In the rows, 128 means zero.
Each row of numbers stands for one element and depends on some of the facts below. Use the named rows to name the rest.

How the elements are related:
K963 {δ=K448, χ=713}
K420 {Ψ=K972, χ=713}
K942 {δ=K778, χ=156}
K890 {δ=K435, χ=713}
K341 {δ=K784, χ=452}
K828 {Ψ=K162, χ=156}
K196 {δ=K291, Ψ=K430, χ=713}
K291 {δ=K206, Ψ=K167, χ=452}
K71 {δ=K139, χ=713}
K39 {δ=K472, Ψ=K471, χ=452}
K223 {δ=K776, χ=239}
K62 {Ψ=K504, χ=713}
K616 {δ=K636, Ψ=K778, χ=713}
K796 {Ψ=K142, χ=239}
K372 {δ=K9, Ψ=K740, χ=452}
K934 {δ=K321, Ψ=K808, χ=713}
K216 {δ=K185, χ=156}
K627 {χ=452}
K631 {χ=452}
K224 {χ=713}
K766 {δ=K33, χ=239}
K578 {δ=K46, Ψ=K9, χ=452}
K567 {δ=K668, Ψ=K937, χ=713}
K546 {δ=K5, χ=713}
K831 {Ψ=K701, χ=713}
K212 {δ=K193, Ψ=K237, χ=713}
K306 {χ=713}
K569 {χ=156}
K590 {δ=K273, χ=156}
K626 {Ψ=K627, χ=239}
K570 {δ=K430, Ψ=K400, χ=239}
K504 {δ=K280, Ψ=K831, χ=452}
K621 {Ψ=K79, χ=452}
K793 {Ψ=K631, χ=713}
K660 {Ψ=K578, χ=239}
K701 {δ=K590, χ=713}
K142 {δ=K893, Ψ=K535, χ=713}
K860 {χ=452}
K735 {δ=K397, Ψ=K729, χ=713}
K813 {δ=K236, Ψ=K47, χ=831}
K493 {δ=K270, χ=156}
K166 {Ψ=K242, χ=156}
K267 {δ=K804, χ=156}
K893 {δ=K963, Ψ=K129, χ=713}
K448 {δ=K15, χ=713}
K5 {δ=K729, χ=239}
K816 {δ=K644, χ=452}
K447 {δ=K974, Ψ=K468, χ=713}
K213 {δ=K288, χ=239}
K668 {δ=K331, Ψ=K575, χ=713}
K582 {δ=K39, Ψ=K116, χ=713}
K778 {δ=K514, χ=239}
K678 {δ=K85, χ=452}
K348 {δ=K156, Ψ=K723, χ=831}
K978 {δ=K728, χ=831}
K451 {δ=K856, Ψ=K62, χ=831}
K639 {Ψ=K161, χ=452}
K349 {Ψ=K71, χ=239}
K242 {δ=K306, Ψ=K282, χ=239}
K728 {δ=K195, χ=239}
K167 {δ=K679, χ=156}
K415 {Ψ=K285, χ=452}
K282 {Ψ=K267, χ=239}
K129 {δ=K312, Ψ=K974, χ=713}
K9 {δ=K748, Ψ=K140, χ=713}
K933 {δ=K570, Ψ=K291, χ=713}
K33 {δ=K783, Ψ=K804, χ=156}
K184 {Ψ=K195, χ=831}
K783 {δ=K639, χ=239}
K937 {δ=K267, Ψ=K634, χ=239}
K15 {δ=K740, χ=156}
K696 {Ψ=K420, χ=713}
K760 {Ψ=K184, χ=713}
K400 {Ψ=K327, χ=713}
K844 {δ=K621, χ=713}
K600 {Ψ=K963, χ=831}
K875 {δ=K462, χ=452}
K312 {δ=K47, χ=239}
K912 {δ=K696, Ψ=K122, χ=156}
K808 {δ=K71, Ψ=K220, χ=239}
K740 {δ=K780, Ψ=K141, χ=452}
K464 {δ=K415, Ψ=K462, χ=831}
K380 {δ=K51, Ψ=K415, χ=239}
K435 {δ=K631, Ψ=K280, χ=156}
K724 {Ψ=K621, χ=239}
K535 {δ=K627, Ψ=K544, χ=713}
K37 {δ=K341, Ψ=K660, χ=452}
K321 {χ=831}
K729 {Ψ=K33, χ=156}
K104 {χ=713}
K656 {δ=K544, Ψ=K491, χ=713}
K162 {δ=K825, Ψ=K726, χ=713}
K366 {χ=713}
K972 {Ψ=K639, χ=713}
K53 {Ψ=K203, χ=713}
K3 {δ=K327, Ψ=K616, χ=452}
K46 {Ψ=K828, χ=713}
K189 {δ=K96, Ψ=K875, χ=452}
K270 {δ=K507, χ=713}
K76 {Ψ=K48, χ=831}
K161 {δ=K504, Ψ=K446, χ=452}
K575 {Ψ=K735, χ=239}
K116 {δ=K626, χ=156}
K280 {Ψ=K76, χ=156}
K193 {δ=K74, χ=713}
K273 {δ=K154, χ=452}
K79 {Ψ=K236, χ=452}
K804 {δ=K844, Ψ=K860, χ=239}
K122 {δ=K166, Ψ=K163, χ=713}
K327 {δ=K890, χ=713}
K237 {δ=K808, Ψ=K341, χ=713}
K679 {δ=K769, Ψ=K656, χ=831}
K636 {δ=K569, χ=713}
K723 {δ=K366, Ψ=K942, χ=156}
K219 {δ=K813, χ=713}
K154 {χ=156}
K331 {Ψ=K278, χ=713}
K220 {Ψ=K277, χ=713}
K288 {δ=K285, Ψ=K178, χ=713}
K486 {δ=K163, Ψ=K821, χ=713}
K507 {δ=K860, Ψ=K185, χ=239}
K278 {δ=K933, Ψ=K212, χ=713}
K140 {δ=K76, Ψ=K219, χ=713}
K430 {χ=831}
K177 {δ=K380, Ψ=K464, χ=831}
K48 {δ=K213, χ=452}
K236 {Ψ=K380, χ=239}
K471 {χ=713}
K472 {δ=K567, χ=713}
K185 {δ=K223, χ=452}
K776 {Ψ=K196, χ=156}
K203 {δ=K575, Ψ=K912, χ=452}
K305 {Ψ=K767, χ=713}
K769 {δ=K490, Ψ=K514, χ=713}
K164 {δ=K349, Ψ=K104, χ=713}
K168 {δ=K634, Ψ=K331, χ=713}
K277 {Ψ=K154, χ=713}
K767 {Ψ=K435, χ=239}
K514 {χ=713}
K967 {δ=K656, χ=452}
K974 {δ=K942, χ=713}
K821 {δ=K167, Ψ=K39, χ=713}
K780 {χ=239}
K47 {δ=K760, Ψ=K724, χ=713}
K753 {δ=K307, Ψ=K844, χ=239}
K285 {δ=K116, χ=452}
K74 {δ=K468, Ψ=K486, χ=713}
K825 {δ=K161, Ψ=K728, χ=831}
K141 {δ=K724, Ψ=K678, χ=156}
K633 {δ=K216, Ψ=K668, χ=452}
K51 {δ=K3, Ψ=K156, χ=452}
K410 {δ=K314, χ=713}
K856 {χ=713}
K726 {δ=K600, Ψ=K348, χ=452}
K446 {δ=K546, χ=713}
K397 {δ=K122, Ψ=K448, χ=156}
K206 {δ=K978, Ψ=K447, χ=713}
K96 {Ψ=K582, χ=713}
K468 {χ=452}
K940 {δ=K348, Ψ=K53, χ=831}
K634 {δ=K410, Ψ=K164, χ=831}
K307 {χ=452}
K139 {δ=K660, Ψ=K166, χ=239}
K644 {Ψ=K567, χ=713}
K163 {δ=K934, Ψ=K967, χ=713}
K485 {δ=K451, Ψ=K189, χ=831}
K314 {δ=K701, Ψ=K696, χ=713}
K178 {Ψ=K933, χ=713}
K544 {Ψ=K85, χ=713}
K462 {δ=K184, χ=452}
K491 {δ=K48, Ψ=K753, χ=831}
K784 {δ=K305, Ψ=K493, χ=452}
K85 {δ=K224, χ=239}
K748 {δ=K937, Ψ=K485, χ=239}
K195 {Ψ=K934, χ=713}
K156 {Ψ=K796, χ=713}
K490 {δ=K967, χ=239}
K646 {δ=K129, Ψ=K636, χ=239}

Named rows:
[130 121 136 130 137 137 140 110  98 114 133 135 125 135 114 137 155 116
 139 118 166 114 115 131 128 144  88 117 144 121 136]: K471
[125 120 110 127 124 131  94 151 194 136 124 133 110 115 132 112 110 132
 135 137 106 155 136 140 131 107 184 125 122 141 131]: K825
[127 131 129 118 131 129 146 134  93 133 128 144 135 130 131 145 129 127
 138 138 131 116 126 138 137 135 118 127 138 120 121]: K195
[124 136 122 129 118 134 145 138 123 128 124 143 133 123  81 127 125 125
 129 134  74 118 136 124  95 135 102 135 115 125 137]: K47
[135 125 140 134 138 138 131 109 106 114 136 130 128 134  97 130 157 117
 137 116 156 115 117 125 120 142  84 120 146 123 132]: K446
[125 129 137 113 128 122 140 123 135 128 126 109 137 132 110 124 131 128
 148 128 140 132 124 105 125 136 138 115 114 133 131]: K216
[106 142 136 132 100 117 135 133 151 122 121 149 123 115 144 121 119 124
  89 130  98 168 133 149  98 129  99 154 111 126 145]: K621
[111 134 101 143 110 121 110 123 162 140 123 171 129 138 175 101 123 131
  87 108  48 124 111  94 109 112 130 129 106 129 178]: K804
[141 137 115 119 125 137 148 155 106 146 117 105 145 119 132 113  94 143
 141 147  61 140 139 128 104 130 128 159 127 120 116]: K168
[122 137 122 128 118 126 157 135  88 129 121 152 139 125 108 134 118 128
 118 131  86 114 134 132 107 132 107 131 124 118 124]: K331
[131 132 137 135 131 129 139 132 129 116 129  80 120 112 162 101 114 128
 118 132 159 169 136 146 121 133 117 145 125 120 133]: K273
[108 128 101 147 117 127 124 129 132 131 121 157 123 134 153 105 112 129
 100 109  78 110 121 100 110 112 153 107 102 130 173]: K236
[122 120 106 140 132 128 110 123 135 135 128 140 126 144 163 115 120 133
 118 109 123 111 119 108 137 115 162 110 122 132 159]: K783
[141 126 123 102 133 133 128 152 127 151 125 122 133 127 133 153 118 135
 167 155 116 125 131 147 162 133 141 148 142 128  94]: K74
[137 138 124 124 130 127 137 130 129 128 133 121 130 127 100 131 139 130
 131 135 109 112 134 120 122 127  97 145 125 124  92]: K62
[135 130 149 133 121 129 120 128 136 117 128 117 125 121 123 129 123 129
 109 127 152 155 137 153 121 135 121 146 131 128 127]: K816
[165 156 124 115 140 105 122 138 146 146 147 113 145 128 128 157 137 156
 132 155 115  91 156 114 153 108 115 167 122 114  15]: K893

Which element is each row?
No name comes twice in this set of rows, the named rows included.
[116 131 122 159 133 118 115 103 157 103 139 139 110 122 138 102 146 121
  86 107 156 132 129 116 103 107 114 104 120 122 121] => K430
[152 150 136 145 145 109 134  96 115 113 151 110 137 129 119 137 169 136
 101 123 155  87 135  96 123 119  55 149 128 108  47] => K974
[144 145 136 140 143 116 143 105 103 114 147 136 137 136 103 142 160 131
 110 119 165  91 133 116 114 128  76 128 128 108  85] => K448
[111 112 113 151 127 138 118 107 123 117 127 162 116 143 142 100 135 117
 111  94 132 117 104 108 111 127 144  81 120 133 212] => K85
[126 129 128 116 138 127 152 126 129 129 127  72 135 123 145  96 122 129
 156 132 142 141 121  96 112 135 123 125 112 130 138] => K590

Now the same elements, written a new way:
Known rows:
[123 137 120 133  95 125 111 121 126 119 141 145 120 126 153 139 130 124
 138  88 110 158 128 142 143 126  98 116 156 116 131 153]: K415
[127 130 160 146 101 102 123 116 139 121 135 101 109 131 136 140 143 113
 111 143 140 128 139 157 136 116 154 135  99 115 109 124]: K380
[132 104 122 100 134 160  98  93 121 143 123 123 157 115 162 123 134 112
 135 107 140 133 110 113 136 154 106 127 138 121 127 131]: K420
[123 140 174 103 134 116 138 109 196 153 130  96 121 118 148 134 121 139
 103  96 130 137 128 170 154 137 145 113  97 107 109 110]: K85
[137 102 121 105 113 123 134 126 121 128 139 119 122 118 144 125 144 113
 120 123 126 124 127 154 125 145  88 126 121 119  94 135]: K780
[126 128 111 124 116 141 125 128 119 119 128 142 134 124 135 139 134 125
 134  99 116 153 127 126 134 135  89 118 151 120 134 153]: K307
[130 123 120 131 149 110 156 163 123 131 135 107 116 133 119 133 131 133
 105 146 125 102 146 150 110 129 142 135  99 135  95 136]: K753
[134 146 114 170 106 150 115 141  88 105 127 143 120 148 133 128 129 144
 146 132 132 119 139  95  94 115 138 134 120 144 131 137]: K372
[123 148 124 145 130 130 131 147 129 116 121 133 123 143 125 136 120 142
 131 117 121 139 137 122 125 119 135 129 132 135 144 137]: K578
[163  94 141 134  27 109 112  87  79 109 145 138  98 121 158 107 141  91
 160 166 139 147 111 143 116 127  69 140 140 140 123 105]: K626
[125 111 107 111 113 118 146 121 119 117 128 163 138 111  66 128 145 108
 136 152 121 139 115 128 137 123  74 111 155 118 137 112]: K76
[135 110 118 118 101 112 127 132 117 126 154 123 114 121 149 132 139 119
 117 122 120 119 132 164 125 140 104 127 123 113  85 144]: K575
[137 107 102 133 103 152  80 114  68 121 141 139 138 126 169 114 137 119
 142 128 139 114 115 104 110 145 118 138 141 129 108 147]: K644
[119 127 132 118 190 101 139 148 158 151 130 118 129 128 140 139 108 127
 101 122 112 116 138 150 156 116 170 134 141 144 139 137]: K71
[132 140 146 123 137 168 135 113 144 132  90 121 148 129 112 124 133 131
 146 112 145 151 121  94 123 138 112 126 115 131 166 109]: K504
[113 134  98 139 156 109 168 174 117 115 130 150 129 128  48 137 135 140
 116 170 116 102 139 122 121 108 133 122 133 136 126 123]: K485
[119 128 115  82 183 167 149 133 172 151 107 120 166 118 114 145 142 129
 120  60 120 153 128 124 151 160  88 104 136 107 136 145]: K468

Rows to name:
No name comes twice in this set of rows, the named rows included.
[107 155  95 177  99 103 110 183  72  79 160 164  98 138  91 124 128 168
 120 167 118  78 142 133 105  98 170 127 128 123  90 151] => K825
[145 101 100 134  86 126 115 136  70 113 151 128 116 123 140 118 148 119
 130 141 132 108 131 140  95 143 101 134 117 125  76 144] => K349
[141 121 125 149 113 145  95 120  81 123 119 130 131 134 147 105 123 123
 148 157 148 111 121  89 105 128 148 149 122 148 137 119] => K74
[101 136 160 133 170 114 100 102 175 145 120  93 149 132 141 164 143 113
  94 108 133 130 140 139 178 118 199 128 115 105 138 155] => K327
[137 123 116 149 104 138 148 127  85 103 104 153 134 130  44 117 150 110
 150 204 147 119 120  83 101 109 108 131 125 139 151  88] => K177
[159 109  80 166 139 141 161 150  79 124 151 129 115 162 117 144 142 124
 124 175 132  79 154 122  70 110 134 133  95 175  96 101] => K748
[119 142 130 172 114 178  95 100  98 101  89 110 153 144  99 139 176 118
 136 130 164 134 135  68 110 129 147 133  94 112 143 148] => K3
[143 118  96 146  65 123 157 139  87  78 138 156 109 132  64 122 158 110
 155 160 121 143 129 118  94 126  50 121 134 120 116 125] => K776
[ 99 175 148 128 134 105 183 152 198 138 137 121 123 123  52 132 122 144
 117 112 105 146 142 155 131 136 111 102 109 105 125 122] => K167
[138 141 110 149 116 158 172 149 106  86 109 131 127 138  38 110 157 140
 150 166 144 121 133  90  74 132  96 123  92 121 120 112] => K397
[147  93  88 134 188 154 153 183  58 123 100 126 141 138  88 100 130 110
 136 193 142  81 130  77  87 126 124 165 123 187 145 131] => K893
[110 157 140 179  71 117  82 117  90 162 156 128 125 121 143  85  98 130
 143 148 134 110 127 104  89 143 155 152 131 152 130 135] => K769
[129 123 123 125 137 118 174 131 126 125 105 149 136 125  40 121 139 113
 138 185 131 128 123 112 127 109 101 123 137 140 159  83] => K464

The same elements again, as new rows of numbers:
Some elements and their rows:
[163 158 160 153 150 157 114 128  59 117 137 128 112  83 185  72 135  85
  86 126  84  91 132 120 131 133 166  74 106  84 186]: K51
[154 136 113  98 145 154 146 149 127 114  96 120 131 121  91 142 136 102
 146 141 126 135 107 138 135 149 129 112  74 128 102]: K156
[133 140 137  92 121 167 152 120 120 105 132 126  92 130 128 121 179 131
 137 136 108 116 135 137  75 127 112 126 136 141 120]: K796
[127 130 125 152 153 150 130  97  92 119 120 130  86 132 143 120 153 159
 117 107 117  57 166 147  76 122 123 129 121 117 134]: K348
[137 118 134 133 144 124 132 143 133 139  97 134 128 122 118 138 110 122
 137 123 142 144 116 123 162 131 132 124  90 147 119]: K193
[132 120 134 138 152 153 133 143  95 158  69 125 154 119 127 121 108 108
 122 131 139 139 130 113 148 108 130 107  76 162 142]: K890
[139 101 114  91 140 136 133 150 134 127  99 117 154 143 100 138 128  93
 141 146 122 149 116 142 131 146 146 136  88 127 106]: K220
[119 103 140 131 107 127 145 135 117 111 117 118  89 122 146 124 170 144
 136 133 132 126 154 118  79 109 122 130 157 147 143]: K242
[123 111 131  92  93 151 148 132 127 113 120 109 109 130 128 132 171 126
 136 142 116 132 145 134  68 125 124 135 155 131 139]: K282
[134 126  88 144 113  98 135 158 135 135  78 109 149 130 108 190 116 140
 167 146 182 156 154  95 140 110 109 139  93 166 100]: K219
[146 122 137 135 173 133 132 147 119 120  99 143 122 123 119 127 135 118
 141 130 136 138 117 134 164 131 128 117  69 145 108]: K162
[131  69 124 145 101 122 140 118 107 123 102 109  70 100 149 111 143 114
 119  93  97  76 133 145  56 124 182 112 168  51 216]: K825
[116 165 107 111  92 167 156  73 125 147 142 148 129 142 115 124  82 166
 113  84 113  79 116 155  77 132 118 138 180 109 134]: K76
[129 206 109 165 111  96 125 108 100 132 176 135 154 130 163 165  82 173
 155 127 174 127 140  95 145 125  89 174 158 137  92]: K48
[126  93 172 121 112 141 156 126 130 110 127 136  72 103 151  85 166 117
 119 109 104 121 116 132  87 127 157 109 167 109 187]: K139
[134 128 120 141 181 111 122 147 120 136  96 121 153 164 120 155 134 148
 153 157 160 143 162 123 159 128 103 157  62 180  63]: K71
[125 123 117 138 179 112 121 141 121 138  94 123 159 163 127 156 134 151
 154 152 165 149 168 117 161 128 103 153  68 188  66]: K446

Rows to name:
No name comes twice in this set of rows, the named rows included.
[119 106 122 142  89  96 146 141 157 155 101 126 152 120 103 157  59 131
 146 100 160 173  96 115 151 125 144 129 157 136 155] => K447
[105 107 146 132  93 126 150 127 137 132 126 120 110 130 146 121 142 159
 128 120 135 137 143 119  86 113 125 144 184 144 146] => K753
[129 164 102  97 155 145 135 130 141 137 113 125 171 157  98 162 115 141
 152 148 151 146 136 130 149 140  85 151  73 174  55] => K471
[116 202 128 162 158 111 109  99 105 136 185 140 175 170 173 122 100 176
 126 128 152 122 177 112 161 131 100 177 136 152  71] => K462
[152 118 149 138 146 140 140 142 130 114 104 158  97  91 106 106 121 100
 116  97 113 150  80 142 164 137 160  88  97 108 151] => K168
[124 100 139 143 190 157 122 156 132 116 122 178 118 126 103  80 155 102
  73  86  92 165 103 159 177 144 180 115  91 104 125] => K314
[125 115 138 135 108 149 144 137  99 124  97 118  88 103 157 119 175 141
 117 134 127 110 158 109  77  99 115 109 138 159 166] => K380
[109 115 155 132 117 131 153 124 117 122 144 138  79 122 163 116 143 143
 143 124 128 129 113 136  93 117  94 159 166 148 129] => K213
[114  91 105 135  87  98 142 150 123 117  96  85 108 127 150 177 179 155
 164 163 164 129 196  93  56  97 108 161 161 158 131] => K728
[151 187  95 168 123  94 107 135  92 104 150 110 138 118 155 181 141 156
 149 158 166 120 189  92 130 115 108 141 120 135 103] => K341
[110 136 175 144 164 181 143  64 109 156 154 171 108 144 156  49  92 151
  82  58  81  64 103 177 107 141 142 131 155 102 166] => K177
[137 165 123 109 154 136 111 111  98 118 177 119 159 147 156 110 134 108
 116 147 101 117 148 141 128 161 148 150 122  92 112] => K639
[137 165 105 163 134 114 106 135  99 104 163 142 133 116 148 123 145 136
 103 124 124 135 161 110 143 129 150 136 149  93 133] => K273
[119 172  72 120  59  94 128 121 128 141 155  91 190 137 132 183  83 144
 145 147 160 140 164  94 105 132 130 171 195 109 130] => K468

